Here is a tiny trained network, its code and every weight. The questions are about switching its units off for an input and a target symbol, where a switched-off unit gives its printed mean instead of its output.

import numpy as np


def w(rows, s, z=0):
    codes = np.array(rows[::2]) - 128.0
    scale = np.full(codes.shape[1], s)
    scale[-1] = z or s
    return codes * scale


def norm(h):
    return h / np.sqrt((h * h).mean(-1, keepdims=True) + 1e-5)


def f(y):
    return y / 2 * (1 + np.tanh(0.7978845608 * (y + 0.044715 * y**3)))


def softmax(a):
    e = np.exp(a - a.max(-1, keepdims=True))
    return e / e.sum(-1, keepdims=True)


def log_softmax(a):
    a = a - a.max(-1, keepdims=True)
    return a - np.log(np.exp(a).sum(-1, keepdims=True))


def net(x, mask):
    ids = ['αβγδηλμπστψω'.index(c) for c in x.split()]
    T = len(ids)
    res = E[ids] + P[:T]
    r = norm(res)
    for j in range(2):
        rows = slice(3 * j, 3 * j + 3)
        q, k, v = (r @ M[0][rows].T for M in (Q, K, V))
        z = softmax(np.where(np.tri(T) > 0, q @ k.T / 3**0.5, -1e9)) @ v
        o = O[0][rows]
        res = res + np.where(mask[j], z, o[:, -1]) @ o[:, :-1]
    y = f(norm(res) @ A[0][:, :-1].T + A[0][:, -1])
    res = res + np.where(mask[2:10], y, B[0][:, -1]) @ B[0][:, :-1]
    return log_softmax(norm(res)[-1] @ U[:, :-1].T + U[:, -1])


Q, K, V, O, A, B = {}, {}, {}, {}, {}, {}
E = w([
[198,96,87,130,162,172,139,154,119],'α',
[117,138,202,214,11,143,156,131,93],'β',
[208,131,112,92,157,169,107,124,82],'γ',
[190,106,17,136,120,175,134,131,145],'δ',
[168,161,102,112,179,142,78,149,46],'η',
[163,139,46,132,168,126,97,187,93],'λ',
[183,128,81,125,188,175,106,172,98],'μ',
[151,157,107,131,163,77,85,164,22],'π',
[168,133,46,136,173,158,109,181,114],'σ',
[158,115,90,148,114,73,91,131,53],'τ',
[100,117,119,159,75,69,88,173,64],'ψ',
[188,95,6,155,131,128,138,163,135],'ω',
],0.018)
P = w([
[135,170,184,142,171,206,161,160,251],'0',
[167,83,60,180,160,78,75,115,158],'1',
[173,86,49,164,143,81,112,150,138],'2',
[170,102,41,142,141,105,109,150,121],'3',
[180,100,54,132,134,118,110,151,99],'4',
[157,134,68,115,158,150,89,168,77],'5',
[163,133,38,117,146,150,110,154,84],'6',
[158,139,61,111,147,172,96,166,57],'7',
[161,135,47,115,135,180,107,160,61],'8',
[165,148,58,106,134,186,105,155,39],'9',
[173,157,63,108,135,189,110,140,21],'10',
[171,140,44,105,109,203,125,141,44],'11',
],0.012)
Q[0] = w([
[151,105,137,90,187,84,121,95,173],'H1',
[219,72,57,205,105,146,97,200,27],'H1',
[247,122,99,168,157,235,127,150,20],'H1',
[167,119,110,98,110,155,146,120,128],'H2',
[164,131,135,131,113,141,116,155,125],'H2',
[109,151,136,81,122,107,134,113,190],'H2',
],0.011)
K[0] = w([
[106,125,92,87,243,171,183,90,102],'H1',
[214,180,158,251,92,161,93,168,151],'H1',
[205,197,77,255,105,148,134,134,99],'H1',
[163,177,155,149,97,154,126,145,150],'H2',
[121,133,174,191,166,139,126,144,167],'H2',
[98,53,74,155,161,111,75,121,77],'H2',
],0.0096)
V[0] = w([
[182,162,92,100,168,164,95,126,196],'H1',
[195,136,71,105,154,136,126,167,170],'H1',
[226,85,19,144,169,85,5,154,75],'H1',
[176,137,217,132,108,188,130,134,203],'H2',
[157,223,159,134,138,113,59,166,66],'H2',
[178,139,205,198,5,130,168,126,95],'H2',
],0.012)
O[0] = w([
[141,144,172,144,138,76,196,189,85,141],'H1',
[120,212,73,197,187,82,152,148,89,187],'H1',
[194,178,80,183,149,246,180,145,92,239],'H1',
[49,198,55,99,150,65,211,165,111,245],'H2',
[147,255,102,240,156,117,187,151,133,189],'H2',
[122,133,147,176,144,153,168,239,53,136],'H2',
],0.011)
A[0] = w([
[114,114,66,123,106,168,125,167,78,102],'N1',
[157,201,107,139,119,127,130,99,166,4],'N2',
[169,145,82,133,121,115,76,43,247,172],'N3',
[187,70,161,197,137,158,40,113,140,91],'N4',
[113,73,150,168,37,116,109,172,107,84],'N5',
[88,134,83,82,143,86,108,93,112,99],'N6',
[119,53,114,95,86,186,62,109,91,163],'N7',
[112,101,194,122,127,55,114,155,99,128],'N8',
],0.013,0.0018)
B[0] = w([
[181,186,132,166,112,164,145,80,126,249],'N1',
[134,108,114,95,105,117,75,170,126,180],'N2',
[100,129,217,98,141,60,114,111,115,150],'N3',
[202,113,165,79,67,107,125,253,204,135],'N4',
[174,139,116,105,170,185,114,92,121,155],'N5',
[103,123,145,113,93,157,165,144,176,158],'N6',
[109,102,118,180,178,101,148,151,105,184],'N7',
[203,106,130,80,88,192,147,91,95,138],'N8',
],0.015,0.012)
U = w([
[28,78,86,129,132,175,180,34,107,5],'α',
[122,85,140,49,48,153,189,173,97,143],'β',
[70,182,98,82,46,177,162,66,212,12],'γ',
[82,2,106,177,179,164,119,103,74,38],'δ',
[120,199,156,99,78,102,49,64,139,132],'η',
[180,102,183,140,131,77,93,154,126,82],'λ',
[43,138,146,130,157,115,120,10,107,184],'μ',
[195,148,143,109,48,136,68,162,175,33],'π',
[104,81,185,170,175,90,106,88,97,227],'σ',
[119,162,97,199,161,96,192,162,108,209],'τ',
[194,161,121,140,91,232,156,52,56,71],'ψ',
[177,37,144,143,144,162,124,178,135,26],'ω',
],0.0082,0.0022)

Each question gives the input, a string of symbols that net reads in full, and the target symbol t.
The units are the heads (3 rows each of Q, K, V and O) and the neurons (one row each of A and B). Each row of codes is followed by its name. A weight is (code - 128) times the scale printed after its matrix; where a second scale follows, it is the last column's (O, A, B and U).
mask holds one flag per unit, heads first, then neurons. A switched-off unit (its flag False) gives its mean, the last column of its rows in O or B, instead of its output. The means were averaged over made-up inputs and are rounded, as every weight is.
A unit's drop is (log p(t) with every unit on - log p(t) with that unit switched off) / (log p(t) with every unit on - log p(t) with every unit switched off).
The circuit of an input: a set's keep is (log p(t) with only the set's units on - log p(t) with every unit switched off) / (log p(t) with every unit on - log p(t) with every unit switched off). Starting from all 10 units, units are removed one at a time, each time the one whose removal leaves the highest keep (on an exact tie, the one counted first), for as long as the keep stays at least 0.8.
units of the circuit, in order: the units of the circuit, biggest drop first
top k neurons: the k neurons with the biggest drops, biggest first
which heads matter: for each layer, one digit per head in row order, 1 if its drop is at least 0.15 and else 0, layers parted by /
input η β γ ω α λ η, target η: top 2 neurons : [N3; N2]
input η ψ μ π δ ω ω σ β ω, target η: units of the circuit, in order : [H1; N3]
input ω δ γ β π δ μ ψ ψ, target ω: units of the circuit, in order : [H2; H1; N4; N7]
input ω α σ π η α σ μ ψ β μ ω, target ω: top 2 neurons : [N4; N7]
input π γ ψ δ σ β, target π: units of the circuit, in order : [H2; H1; N4]
input γ π γ ψ μ ω ψ ω ψ β π, target γ: units of the circuit, in order : [H1; N6]
input δ λ η τ γ σ β σ π ψ α, target δ: units of the circuit, in order : [H1; N7]
input σ ψ ψ ψ β μ δ μ λ η, target σ: top neuron : [N7]
input δ σ ψ η λ γ μ π β π, target δ: units of the circuit, in order : [N7; H1; H2]
input δ η ω β, target δ: units of the circuit, in order : [H1; H2; N7]
input μ ψ μ β η μ τ, target μ: units of the circuit, in order : [H1; N3; N7]
input ψ λ β π λ, target ψ: units of the circuit, in order : [H2; H1; N1]
input ω ψ β τ ψ γ ψ δ μ, target ω: units of the circuit, in order : [H2; H1; N4; N7]
input ω η β, target ω: top 3 neurons : [N4; N7; N5]
input β γ δ τ δ δ τ λ σ δ ψ, target β: units of the circuit, in order : [H1; H2; N8]
input γ ψ β, target γ: units of the circuit, in order : [H1]
input μ ψ ω α ω λ ψ β γ, target μ: which heads matter : 10
input ψ σ β β, target ψ: units of the circuit, in order : [H2; H1; N5]
input α ψ σ τ δ γ μ σ δ ψ β π, target α: top 2 neurons : [N7; N6]
input μ ψ β γ σ, target μ: top 2 neurons : [N3; N7]
input α σ δ ψ σ ψ α α π β γ η, target α: top neuron : [N7]
input ψ β η ω, target ψ: top 2 neurons : [N1; N7]
input γ η μ δ β η ψ δ, target γ: top 2 neurons : [N6; N3]
input σ τ δ δ τ γ μ σ δ τ β, target σ: top 2 neurons : [N7; N3]
input σ ψ β β ψ, target ψ: top 2 neurons : [N5; N1]
